[[-24.8 -19.8 -30.5 -10.6]
 [ 32.6 -33.3  39.1   2.8]
 [ -8.6  25.8 -29.2 -22.6]
 [ 10.9  26.5 -40.5  40.8]
 [ 75.8 -21.3  -2.0  40.3]]
->
[[-24.8 -19.8]
 [ 32.6 -33.3]
 [ -8.6  25.8]]

[[  0.3  12.1 -35.9  77.7]
 [-26.6   8.8 -18.4   8.7]
 [  5.1   2.5  20.5 -13.5]
 [  7.3   5.6   2.5  23.4]]
->
[[  0.3  12.1]
 [-26.6   8.8]
 [  5.1   2.5]]

[[-22.6  47.3]
 [ 12.6 -50.8]
 [ 62.2  80.9]
 [ -4.8 -30.0]]
->
[[-22.6  47.3]
 [ 12.6 -50.8]
 [ 62.2  80.9]]

[[ 47.3 -32.1  15.5 -42.4 -43.5]
 [-85.7   4.4 -30.3  38.7  62.2]
 [ 59.5 -54.0  -3.5 -48.1 -46.1]
 [-17.0  -0.9  -7.7  12.8  24.4]
 [ -6.8  -0.1  -4.5   3.8  15.7]]
->
[[ 47.3 -32.1]
 [-85.7   4.4]
 [ 59.5 -54.0]]

[[-15.3 -72.7  17.6]
 [ 21.6   5.9 -14.5]
 [ -7.6   1.5  10.9]]
->
[[-15.3 -72.7]
 [ 21.6   5.9]
 [ -7.6   1.5]]

[[ 27.6  24.4  21.2]
 [ 40.1   5.5 -16.7]
 [-85.0  72.4 -67.6]]
->
[[ 27.6  24.4]
 [ 40.1   5.5]
 [-85.0  72.4]]

[[ 70.0  20.4 -27.5]
 [ 84.7   9.3 -22.9]
 [ 74.2  42.5 -41.4]
 [-13.7  50.9   9.4]
 [ 68.8  -1.2 -18.3]]
->
[[70.0 20.4]
 [84.7  9.3]
 [74.2 42.5]]

[[ 89.9   4.3  12.2]
 [ 39.0  23.6   2.4]
 [-68.1   0.7 -10.3]]
->
[[ 89.9   4.3]
 [ 39.0  23.6]
 [-68.1   0.7]]
---
[[-10.2 -16.7  -7.9  22.2]
 [ 20.3  61.0  29.9 -78.0]
 [  1.4  -1.8   1.6 -10.6]
 [ 33.1  62.3  31.4 -83.8]
 [ 20.3  -3.8  -1.7  -6.7]
 [  4.6  37.5  19.1 -39.7]
 [-22.1  -7.1  -1.3   6.2]
 [ 21.3   2.3   1.8 -25.7]
 [  9.2  16.6   6.4 -14.7]
 [ -4.2  -1.6  -0.2   2.6]
 [ 16.5 -19.7 -10.0  15.4]]
->
[[-10.2  -7.9]
 [ 20.3  29.9]
 [  1.4   1.6]
 [ 33.1  31.4]
 [ 20.3  -1.7]
 [  4.6  19.1]
 [-22.1  -1.3]
 [ 21.3   1.8]
 [  9.2   6.4]
 [ -4.2  -0.2]
 [ 16.5 -10.0]]

[[ 59.1  29.5 -50.0  31.2  17.8  34.2  37.8   6.7 -16.0 -73.4]
 [ 16.9  15.5 -23.8  23.9  12.8  14.5  30.7  35.1   0.5 -41.3]
 [-31.2 -19.4  23.7 -26.4 -20.1 -20.4 -41.5 -27.0  -1.4  47.1]
 [ 23.7  15.8 -25.1  15.4   6.1  20.3  30.8  16.7 -18.7 -44.7]
 [-29.6 -20.5  35.0 -29.1 -20.7 -11.4 -12.6  -2.2 -14.1  36.2]
 [ 29.2  12.2 -22.9  12.5   4.2  10.8   8.3  -7.5  -3.9 -25.6]
 [  3.6   4.6  -9.3   4.2  -2.7   0.8  -4.7  -7.3  -0.9  -2.5]]
->
[[ 59.1 -50.0  17.8  37.8 -16.0]
 [ 16.9 -23.8  12.8  30.7   0.5]
 [-31.2  23.7 -20.1 -41.5  -1.4]
 [ 23.7 -25.1   6.1  30.8 -18.7]
 [-29.6  35.0 -20.7 -12.6 -14.1]
 [ 29.2 -22.9   4.2   8.3  -3.9]
 [  3.6  -9.3  -2.7  -4.7  -0.9]]

[[ 11.7  54.1 -29.6  10.2 -11.8   0.4  10.1   2.3 -23.8 -44.9]
 [  8.0 -20.0  -7.0   5.1   7.6  15.2  65.9  -5.1 -15.3  54.8]
 [-25.8   9.6  58.9   9.9   1.0  12.8  44.7  16.0  55.0  45.0]
 [ 29.5 -35.9  26.2  -3.7 -13.7 -14.7 -16.4  17.9 -28.7 -18.3]]
->
[[ 11.7 -29.6 -11.8  10.1 -23.8]
 [  8.0  -7.0   7.6  65.9 -15.3]
 [-25.8  58.9   1.0  44.7  55.0]
 [ 29.5  26.2 -13.7 -16.4 -28.7]]

[[ 33.7 -16.9   9.6]
 [ 29.6   2.0 -66.5]
 [ 56.7 -58.5 -36.3]
 [  8.3  73.9 -21.2]]
->
[[ 33.7   9.6]
 [ 29.6 -66.5]
 [ 56.7 -36.3]
 [  8.3 -21.2]]

[[ 28.2 -40.2   2.1   6.8 -15.2  34.9   1.0]
 [-42.8  31.1   4.0 -11.9   4.2 -33.5  15.6]
 [  4.6  -4.5  -3.6   6.8   0.3   5.6   3.1]
 [ 63.7 -58.0   4.0  13.1 -26.8  54.4   1.0]
 [-54.6  22.2   9.7 -37.0  -7.4 -43.2   9.4]
 [ 51.9 -40.2  -3.6  31.8 -11.3  34.9   7.3]
 [-30.9  -4.5   9.7 -30.7 -19.1 -33.5  13.6]
 [ 16.4 -49.1  17.3 -11.9 -34.6   5.6  15.6]
 [-19.1 -31.3   7.8 -30.7 -34.6 -13.9  24.0]]
->
[[ 28.2   2.1 -15.2   1.0]
 [-42.8   4.0   4.2  15.6]
 [  4.6  -3.6   0.3   3.1]
 [ 63.7   4.0 -26.8   1.0]
 [-54.6   9.7  -7.4   9.4]
 [ 51.9  -3.6 -11.3   7.3]
 [-30.9   9.7 -19.1  13.6]
 [ 16.4  17.3 -34.6  15.6]
 [-19.1   7.8 -34.6  24.0]]

[[  1.3 -65.1  22.3 -63.6  -1.6  67.7 -52.2 -34.0   7.3  33.7  48.2  28.9
    0.1 -61.7 -67.5]
 [-44.4 -66.5  68.7  59.5 -43.5  -8.8  -6.2  21.8  15.7  69.9 -17.7   2.0
   12.0  28.7  62.7]
 [-20.9 -49.6 -52.2 -56.4   0.5  23.3 -19.1  12.3  11.0 -22.1  50.9  49.9
   62.2 -57.3 -10.8]
 [  0.8 -58.2 -37.3 -60.5  -7.2 -31.6  35.8 -59.1  10.1 -48.3  -4.5 -27.9
  -65.6  15.7 -46.1]
 [-16.4  70.6 -49.3  42.2  55.5  58.7 -48.5 -17.2  44.2  32.9  -2.5  49.2
  -24.0 -49.1 -41.1]]
->
[[  1.3  22.3  -1.6 -52.2   7.3  48.2   0.1 -67.5]
 [-44.4  68.7 -43.5  -6.2  15.7 -17.7  12.0  62.7]
 [-20.9 -52.2   0.5 -19.1  11.0  50.9  62.2 -10.8]
 [  0.8 -37.3  -7.2  35.8  10.1  -4.5 -65.6 -46.1]
 [-16.4 -49.3  55.5 -48.5  44.2  -2.5 -24.0 -41.1]]

[[ -1.1   6.3   8.7  70.2]
 [  4.4  -8.4  15.0  65.7]
 [ 23.5 -14.3  -4.7  45.4]
 [-28.1 -14.3  21.4  45.6]
 [ -7.0  46.9 -28.6  41.8]
 [ 19.8 -20.0   5.2   9.8]
 [ -1.4   3.2 -30.6   6.7]
 [-12.4  -0.7 -46.8  11.9]
 [-11.3   1.9 -13.9  52.5]]
->
[[ -1.1   8.7]
 [  4.4  15.0]
 [ 23.5  -4.7]
 [-28.1  21.4]
 [ -7.0 -28.6]
 [ 19.8   5.2]
 [ -1.4 -30.6]
 [-12.4 -46.8]
 [-11.3 -13.9]]

[[-10.8   5.0   0.1   9.9  -3.1  -3.6  25.7 -47.3  -5.9 -21.3  15.0 -14.5]
 [ -9.6   6.5 -10.1 -28.7  -0.6   1.4  21.9  27.5  -6.1  18.3 -43.8   8.7]
 [ 19.0 -49.2  22.5 -20.3  13.3  56.5 -70.0 -15.0  19.7  -2.8 -23.6 -17.9]]
->
[[-10.8   0.1  -3.1  25.7  -5.9  15.0]
 [ -9.6 -10.1  -0.6  21.9  -6.1 -43.8]
 [ 19.0  22.5  13.3 -70.0  19.7 -23.6]]

[[  0.9  30.4 -38.9]
 [ 28.5  68.3  65.8]]
->
[[  0.9 -38.9]
 [ 28.5  65.8]]
